Rows near named flat spaces through zero:
hr-gf: [ 219  461  151  358   29 -250   99  348  -58 -105 -140 -232 -646   76
   27 -383  -64 -256   25  104  326  -54 -321    8  572   43  -49   81
 -193 -166  -66   69  235]
lg-bf: [-115   62  549   19 -128   69 -120  545  326 -351 -300   -9 -399  376
   69 -235  -34 -119 -449  208  382  -21 -111 -385  305 -253   45 -111
 -208 -164  -42  328  289]
hr-gf: [ -23   39 -237   45  -11   63  123 -301 -310  129  158 -280    0 -193
   19  340  134   11   55  -89   64  195   33  212 -154   57  134   49
   12    1   24  -46  -74]
lg-bf: [ -30 -334    6 -233 -307  144   94  -63  -89   42  -66 -150  -15   87
 -158  358  272  156 -183   87  397  236   67   63 -129  -20  202  -70
  -66 -163    4  130  109]
fb-rd: [-112 -396    1 -152 -147  335  -62 -303  102   17    2  -95  301 -189
  -14  165   33  143  -87   44 -195   80  158  173 -307   73  216  -39
   92  121 -185 -138 -204]
lg-bf: [  71 -254 -313 -132 -208  116  122 -150 -329 -122   22 -163  179  -39
 -124  408  369  197   26 -121  653  669 -159  281 -187 -182  256  135
   92   -1  355   78   24]
hr-gf: [ -11  382 -391   16  268 -276   79   31 -294 -108  356  -94  125  180
   20 -132  -15 -109  108 -183   92  -99  160 -323  212 -339  -45   11
  102   -4  224   25 -110]
fb-rd: [ 155  212   -2  219  113  -12   31  -27 -145   48   -8  -64 -130 -196
   18  -18    1 -121  117  -10  -29   39 -194  210  -66  115  -70  147
  -46  129   72  -99   32]
hr-gf: [ 128   15 -472  -69   47   24  185 -169 -426   -8  174   20  284  -10
 -130  289  198   10  252 -290  399  583 -173  176 -164 -250   71  126
   68   67  456   49    5]
fb-rd: [ 305  567   80  298   57  -59   57   34 -344   16  -78  -52 -341   39
  -25   75   34 -296   34   99  177  -35 -187   18   16  -18 -194  122
 -159  -11  324    8  356]
fb-rd: [ 184  250 -152  132  109  -85   51 -200 -290  222  160  -30  -74 -133
  -72   85   48  -96  172   43 -198 -232   87   49    1  167 -218   37
  -51   49   82 -194  154]
hr-gf: [-205 -428  266 -185 -219  462 -125 -225  255  -33 -146   -1  307  -34
   35  378   77  139 -324  106 -106  224  144   23 -569  -73  241  -97
  -10   58  -53   18  -96]
hr-gf: [ 187  127 -142   -4 -151 -235  126  263 -236   19  -32   40 -228   64
 -138  -48  106  -59  164   42  412  -22 -259   72  283   83  -80   67
    2  -93  157  130  115]
ng-mh: [ -37  -12  -40   12  217  -24  -14   -1   70   -5   67   48   66  -71
   34 -224 -138   -7   95 -134 -225  -62   37   28   73   19  -49   24
   32  109 -136  -68  -94]
sn-hg: [  93  185   44  202   55   35   42  -26   95  145   13  -57  -82 -201
   25 -283 -249 -252  171   63 -395 -256 -130  110   67  210   -6   -4
  -55   89 -275 -167 -203]
sn-hg: [-103   80  206  -56  134    7  -38  -11  -40  -46  -45 -146 -141   99
   62   87   -2   23 -282    3  -16 -161  259  -93 -148  -51   18    5
  -40  -33  -97  103   77]
sn-hg: [-172 -201  458 -190  -55   30 -197   51  194  -30 -352  157 -165   61
  122  148  -72  230 -321   88 -135 -283  227   86 -234  238  -83    9
   81  -45 -193  176  132]
fb-rd: [-172 -117  311  -62  107   92 -146  104  311  -63  -84   90  -55   69
   82 -218 -171   21 -195   46 -308 -268  195 -179   84   28  -70 -109
  -52   26 -283   19   52]
ng-mh: [ -29   92 -284   47  -24 -147   43  -37 -164  -42  142 -126  117 -123
   78   88   64   38  125  -76  131   90 -105  104  -56  -23  122  106
  186   48  125   -8 -302]
lg-bf: [ -65  261   68  249  125   91  -81   -2  199    4  139  -52   18 -142
  150 -339 -290 -288   63   88 -526 -334  -15 -181  148   26  -31  -89
  -39  140 -227 -187 -224]
fb-rd: [  78  256 -139    4 -106  -64   12  -76 -159   95   46  230  171  137
   -9  261    4 -112  112   30  -10  -29  -28 -165 -182 -106 -133  -44
   46  -64  383   51   39]
fb-rd: [  33   30 -337   45   28  145   92 -144 -160 -188  203 -187  310    4
  -28   32  100  -68   81 -156  268  496 -102  -20  -48 -394  250   47
   47   83  257  -57 -168]
sn-hg: [ 108    0   87  -47 -244 -191  121  364  -57  -88 -178  -70 -456  293
 -139  -67  165   17  -90  106  651  124 -172  -81  492  -42   12  -46
 -154 -323   40  260  360]
fb-rd: [ -93  150   75  -28   39  110  -39 -215   92  129   59   53  194   87
   66   89 -198 -140  -82   48 -454 -281  275 -231 -272  -63   -6 -148
   -7  -28  -78  -44 -137]
ng-mh: [  67  -12 -354   38  -47   25   32 -134  -93  -43  158    7  280 -143
  -15 -100  -34  -27  281  -84  -33  139 -128  113   90  -45   80   43
  166  118   95 -153 -238]
lg-bf: [ -60  -94 -104  -93  -70   79  -42 -207  -28   77   78   34  281 -101
   17  196   10   64   19   22 -197  -87  125   38 -305   47   50  -10
  137   82   29  -81 -213]
fb-rd: [-130  -44   35 -103   16  257  -55 -306   11   75  104  -74  248  -28
   29  162  -85  -46 -143   42 -383 -196  338 -115 -315  -44   80 -116
   21   70 -129  -91 -134]
sn-hg: [ 175   95 -423    6   -9   66   42 -132 -229  -86  193  137  442  -37
 -100  -27   15 -105  309 -110   66  221 -150   16  -61 -231   10   72
  161  184  388 -132 -151]
lg-bf: [ -23  -19  306   43  110  -27  -24  224  303   -6 -140   32 -282   91
    6 -403 -201  -75  -81   42 -174 -214   18  -99  320   88  -75  -86
 -164  -74 -360   26  125]
lg-bf: [ -64 -559 -294 -210 -167  257   65 -346   43    7  171 -140  488  -64
 -150  296  300  281   -6  -71  180  557  118   81 -265 -202  314  -63
   34    4   69 -156 -152]
sn-hg: [ 120  480 -715  263  219 -163  140 -441 -631 -143  406 -307  330  -59
  117  441  284    2  236 -331  420  702  -66   63 -234 -491  143  240
  186   52  748 -118 -125]
ng-mh: [ 171  150 -439  -29  -22  -81  169 -268 -436   51  176 -152  225  -22
 -107  265  158   -3  181 -123  254  230    6  149 -221 -138  125  121
  134   -3  312  -49 -141]
ng-mh: [ -51 -281  -42  -93 -201  262  -11 -265   33  125   -4   -9  222 -196
  -28  235   31   68   29   55 -174   78   25  195 -268  149  128  -46
   54   71  -95 -105 -147]
ng-mh: [  47   24 -114   39 -115  171   22   11   37 -105   93   16  186   84
  -63  -87   -4 -159   58   41   86  188 -118 -182  114 -253   88  -93
  -52   17  147  -43  -20]
ng-mh: [ -92  405  400  248  202 -266 -179  667  290 -333 -121  135 -502  278
  207 -561 -193 -190 -182   93   94 -305 -168 -469  654 -155 -270  -39
 -138  -58   -7  209  285]
sn-hg: [ -21  273 -611   78  447 -432  -29 -135 -265 -144  407   30  420 -103
  159 -143  -16  151  340 -368  -95   32   98  -15    3 -216  -85  228
  395  213  332 -169 -395]
hr-gf: [ 142  286  -12  103  145 -108   -5  186  -54 -226  -26  103  -34  261
  -15 -201  -18 -118   13  -72  262  164 -104 -214  191 -337 -100   52
  -46  -28  322   73  213]
sn-hg: [-232 -452  221 -528   -3 -193 -228   40  -40 -103 -306  373   84  214
   54  488  214  640 -338 -112  234  -93  417  106 -438  116 -184  119
  307  -57  185  335  241]
lg-bf: [ 152  445  102  147   65  -86   -2   71  -42   63  -88  273  -77  208
   21   -8 -162 -260   78   27 -111 -118  -90 -207  -22  -98 -250  -33
 -100  -76  277   70  216]
sn-hg: [-148 -366 -554 -382 -127 -136   16 -140  -93  -78  224  209  656  108
  -51  235  156  349  188 -234  214  290  126  -48 -155 -243  140  -10
  381   -9  312   59 -355]
hr-gf: [ 306  397 -127  311  115 -188  107   24  -44  177   48   65 -101 -129
  -48 -334 -194 -289  378   21 -244 -172 -273   99  177  155 -159   72
  -62   44    2 -210  -78]
hr-gf: [ -67 -128 -441 -215  -33 -273   61   -4 -317 -178   97  -31  196   59
   14  233  231  324   99 -259  545  353  -10  158  -10 -158  132  169
  327  -41  321  174 -160]
sn-hg: [  53 -155   57   60 -105   23   64  190  159   -2  -75  -66 -211  -83
  -71 -298  -39  -46   90   54   92   57 -235  124  371  144   65  -28
 -104  -33 -261  -23   12]
sn-hg: [-160 -296  216  -38 -152  280  -61 -215  269   53 -146 -147    9 -167
   90   40 -121   75 -145   85 -294  -23  110  188 -139  201  216  -83
    5  -11 -419  -74 -168]
ng-mh: [ -12    9   19  103  -10  -19   50   26   96   86    2  -66  -77 -102
   34  -46  -41  -54   59    7  -69   39 -132   74   20   94   55   -7
  -60  -19 -125  -30 -115]
lg-bf: [  27  331 -282   47  221 -281   41   91 -188  -42  176   95  103   40
   62 -159 -124  -99  222 -186  -34 -121  -47  -82   96 -109 -106   90
  162   70  179   38 -190]
ng-mh: [ 159  298 -170  234  284 -158  110    4 -181   50  174  -95 -143  -49
  -28 -157   21 -139  187 -126   25   99 -102   -5  209  -65 -130   81
 -128   33  104 -114  133]
ng-mh: [-278 -274  428    8  171  -16 -258  128  450 -115 -193   37 -180 -140
  244 -227 -137  262 -243   19 -345 -243  152   70   57  253  -63   24
   56   88 -428  -19  -27]
ng-mh: [ 313  468  129  290  -70 -219  128  321   67  196 -108  130 -376   74
  -98 -369 -211 -418  237  202  -84 -330 -370  -93  331  173 -205  -42
 -222 -130  -40  -14   92]
fb-rd: [   9   80   60   69  -19  110   -7  -42   20  -71  -42  -36   42   57
   36   88   11  -70  -79    8   74  190  -52  -50 -132 -160   74    0
  -51  -10  129   23   24]
hr-gf: [  59    4   33 -142  -51   58  -38    6 -185   -1  -51  195   16  128
  -95  188   86   17  -48   30  110  -61   87  -69  -66  -30 -175  -13
   -6    9  229   96  297]
hr-gf: [ -11   89  -24   65  154  204   46 -112 -205  105  190 -167  -47 -206
  -36   43    6 -183   -1  -12 -200 -119   58   35  -59   67  -38   -4
 -124  192 -107  -94   37]
sn-hg: [  67 -242   59 -141 -317   70   53  212   19   44 -110   40 -141  -13
 -179  -68   67  -13   24  173  210  -99 -166   89  216  193   31  -63
  -48  -45 -142   79   67]
ng-mh: [ -95 -224 -266  -95  -78  239   20 -353 -122   30  183 -116  446 -195
    1  378  156  106   25  -82  -24  317   59  139 -454 -103  230   25
  129  147  138 -109 -289]
lg-bf: [ 170   97  -52  -85   18  -92   74   -9 -261  164   58  125  -72  156
 -198  194  174  -16   21   45  132 -100  117 -127  -21  -10 -239  -31
 -130  -82  237   27  370]
fb-rd: [   0  -96 -109  -25  -30  276   22 -279 -220  -21  104 -187  206 -133
  -40  355  205   26  -88  -22  116  299   55  118 -367 -125  155   56
   -5  133  176  -72   -9]
lg-bf: [-133 -545  538 -109 -289  475  -83 -151  499   83 -348  -94  -71  -63
  -21  103  -35  115 -351  233 -217   88  109  147 -252  201  241 -171
 -202  -94 -494  -39   62]
sn-hg: [ 318  444  -62  213  -68 -123  113  118 -332   99  -25   23 -259  -18
 -104   15   33 -287  189  115  189 -102 -296   69   96   90 -174   97
  -96   -4  269    8  193]
sn-hg: [ 206  427 -275  335   77 -260  161   52 -226   68  143 -165 -208 -129
   21 -145   -8 -213  309  -49  131   86 -325  110  275   38  -29  116
  -36  -26  124  -92  -74]
ng-mh: [ -16  -32 -447 -141  -92 -304   86  -14 -394  -45  214 -132   79   14
  -43  287  323  245   88  -94  489  136   38   48   57  -65   60  106
  221  -72  295   86  -84]
sn-hg: [-137 -360 -165 -211    8  -74  -32   77  -24  -55  112   42  155  -82
  -36   68  188  285   14 -101  166   91   43   70   13   32   18   46
  140   91   12   35  -88]
lg-bf: [ 236  187 -128  -54 -116   65   28 -249 -322  284   74  124  104 -123
 -170  107  -79 -184  201  174 -364 -537  144   83 -164  284 -204  -18
   65  106   27 -178   23]
fb-rd: [ -67   77   68   15  163 -156  -13  170   39   59    3  124 -170    0
   57 -130 -102  -15   50  -77 -127 -182  -15  -36  168  120 -179   -3
  -28    4 -100   79   65]
ng-mh: [ -69  181 -380  -24  126 -131   41  -12 -439 -105  381 -213   78  -17
    5  174  238   14    6  -95  269    1  120 -166   83 -211   -8   59
  100   96  280   25  -27]
hr-gf: [  24 -306   57 -253 -211  -32   85   94  -33  -13 -199    5 -166  194
 -158  115  157  205 -106   -3  440  183   30  104  131   32   74  -29
  -36 -226  -46  203  239]
hr-gf: [  29  145  -31   53   52  143   -9 -285 -143   33   75  -64  117   40
   14  253   52  -57  -74    1  -86   89  174  -90 -237 -153   -9  -27
  -53   -1  183  -77  122]
fb-rd: [  -3  197   68  132  116   69  -61   16    0  -85    7  -50  -22 -106
  101 -176 -164 -160    3    5 -198 -157  -41   19   -1   11   -6   55
   37  154  -69  -54 -113]
lg-bf: [-161 -393  107 -300 -296  139 -212  -87  177 -154 -159  185  413   81
   43  338  133  324 -246  130   67   28  179  -33 -486  -73  133  -11
  262   31  173   67 -169]
lg-bf: [-105 -333  182 -173 -110  223  -59  -71  194   63  -53  -32   83  -69
  -58   -6  -28   75 -157  125 -228 -196  188   21 -134  142   93 -102
  -19   46 -320  -55  -83]
fb-rd: [ -11  -38 -223   43  114 -115   77 -121  -78  143  186  -37   15  -89
  -15   60   87   82  161 -120  -46  119   28   35  109   47  -62  -11
  -34  -31    2  -98   30]
ng-mh: [ -48  -44  218  141 -124   81   68  113  266   60 -163  -85 -281   -9
   54  -91  -95 -105  -35   52   22  181 -230   54  189   87  115  -96
 -203 -164 -248   71   35]
hr-gf: [   6   86 -280 -121 -242   24   83 -167 -294   46  125  -31  270   83
  -50  449  162  -26   16   27  233  124   22  -70 -320 -170  133  -23
  121  -65  353   92 -152]
lg-bf: [  44  -13  -98   61  127   -9  103  -50  -67    1    0 -105  -45  -91
   -4  -51   -7    5  106 -177   98  280 -122  220   25   -5   84   96
  -22   23  -42   -7  -37]
hr-gf: [  82  -99  333  180   97  170 -108 -119  309   21 -250   36  -90 -178
   68 -186 -154   20  -27   51 -340   35  -56  249 -113  200  -30   64
  -88   92 -238 -198   72]
fb-rd: [-159 -445  325 -287 -225  332 -145 -149  151   -2 -166  -82  120  -58
  -38  251   84  200 -383  219 -135 -221  325   70 -430  150  164  -66
   49   63 -264    3  -57]
[  23 -190  253  -30 -165 -190   -4  370  345  -79 -326  128 -287  162
  -15 -262  -41  128  -40   64  270   76 -227   57  310  108   20   -9
  -46 -218 -165  166   89] -> fb-rd
[-103 -448  308 -251 -300  426  -57 -190   32    7 -257  -87   74  -44
  -63  515  207  187 -372  141  161  215  123  214 -566   69  225  -16
  -39    8  -46  112   90] -> fb-rd
[ -27  -86 -276 -201  -38  -10   40 -192 -437 -107   60  -96  205   14
  -23  519  309  239  -70 -167  468  361   95  178 -372 -168  121  167
  203   35  402  141    4] -> sn-hg
[ 189  297 -181  168  -16 -137   83  -39 -296  135   93  -56 -166 -140
  -39    8   15 -150  224   50   -2 -163 -133  122  145  179 -132   73
    2   22   92  -91   53] -> ng-mh
[ -46 -107 -242   87  -35   54  -40  -16   90 -189  209  -94  280  -66
   33  -90  123   51   72  -15  125  304 -112 -113  112 -250  151   -5
   69   95  155 -150 -188] -> ng-mh
[ 151  248 -338  220   73 -150  162   97 -207 -110  189 -173  -63   11
  -37 -142  107 -137  223 -129  393  390 -302  -13  333 -240   69   82
  -55  -27  249  -26    5] -> sn-hg
[-102 -265  309    4    5   21 -123  347  329  -45 -103  100 -221 -103
   11 -290  -13   70  -92  121  -82 -184 -119  -15  263  215 -112  -35
 -103   91 -285    6   95] -> hr-gf
[   1 -120  173  -20 -121  158  -27 -235   11  141  -57 -125  -91  -19
  -43  266  124   77 -190  173  -95  -69  227    5 -165  117    6  -86
 -128  -97 -102  -89  207] -> hr-gf
[-162 -243 -218 -188   23   86   44 -166   83  -31  183  -16  422  123
  -26  151   80  130  -38 -158   36  319  173 -172 -202 -318  200 -100
   49  -39   82    9 -206] -> hr-gf
[ 104  459 -126  398  289   -4  133 -164 -176   -5  170 -330 -166  -80
  101  -52  -31 -261   85 -141    6  306 -122    6   83 -200   60   74
 -184    1   92 -124   44] -> fb-rd
[ 108  197   12  -13 -118 -201   23  203    5  -74  -76   73 -105  272
  -52 -150  -43  -79   -5  102  198 -158  -25 -211  222 -110  -42  -44
   11 -180  106  108   65] -> fb-rd
[ -15  -53 -193   19  154   -4   26 -112  205  168  264   64  308 -120
  -45 -338 -205 -100  242  -38 -548 -252  104 -127   76   39  -20 -116
   14  114 -258 -272 -333] -> sn-hg
[  -5  485  668  290  346   44 -180  411  330 -116 -238  150 -448   94
  181 -560 -446 -415 -215  129 -476 -564  -58 -274  181   48 -293  -24
 -241  129 -265   70  207] -> lg-bf
[ -65   31   85   62   32  -32  -68  -38   75   39   11  -90  -84 -124
   92  -80  -81   11  -42   79 -247 -279  100   27   22  173  -13   -2
   42   36 -215  -87 -108] -> fb-rd
[ 120  232 -220  169  327  -90    0 -191 -255  112  213  -18   58 -288
   28  -92  -57  -65  255 -126 -334 -181   34  180  -42  157 -195  157
   77  254   32 -247  -57] -> ng-mh
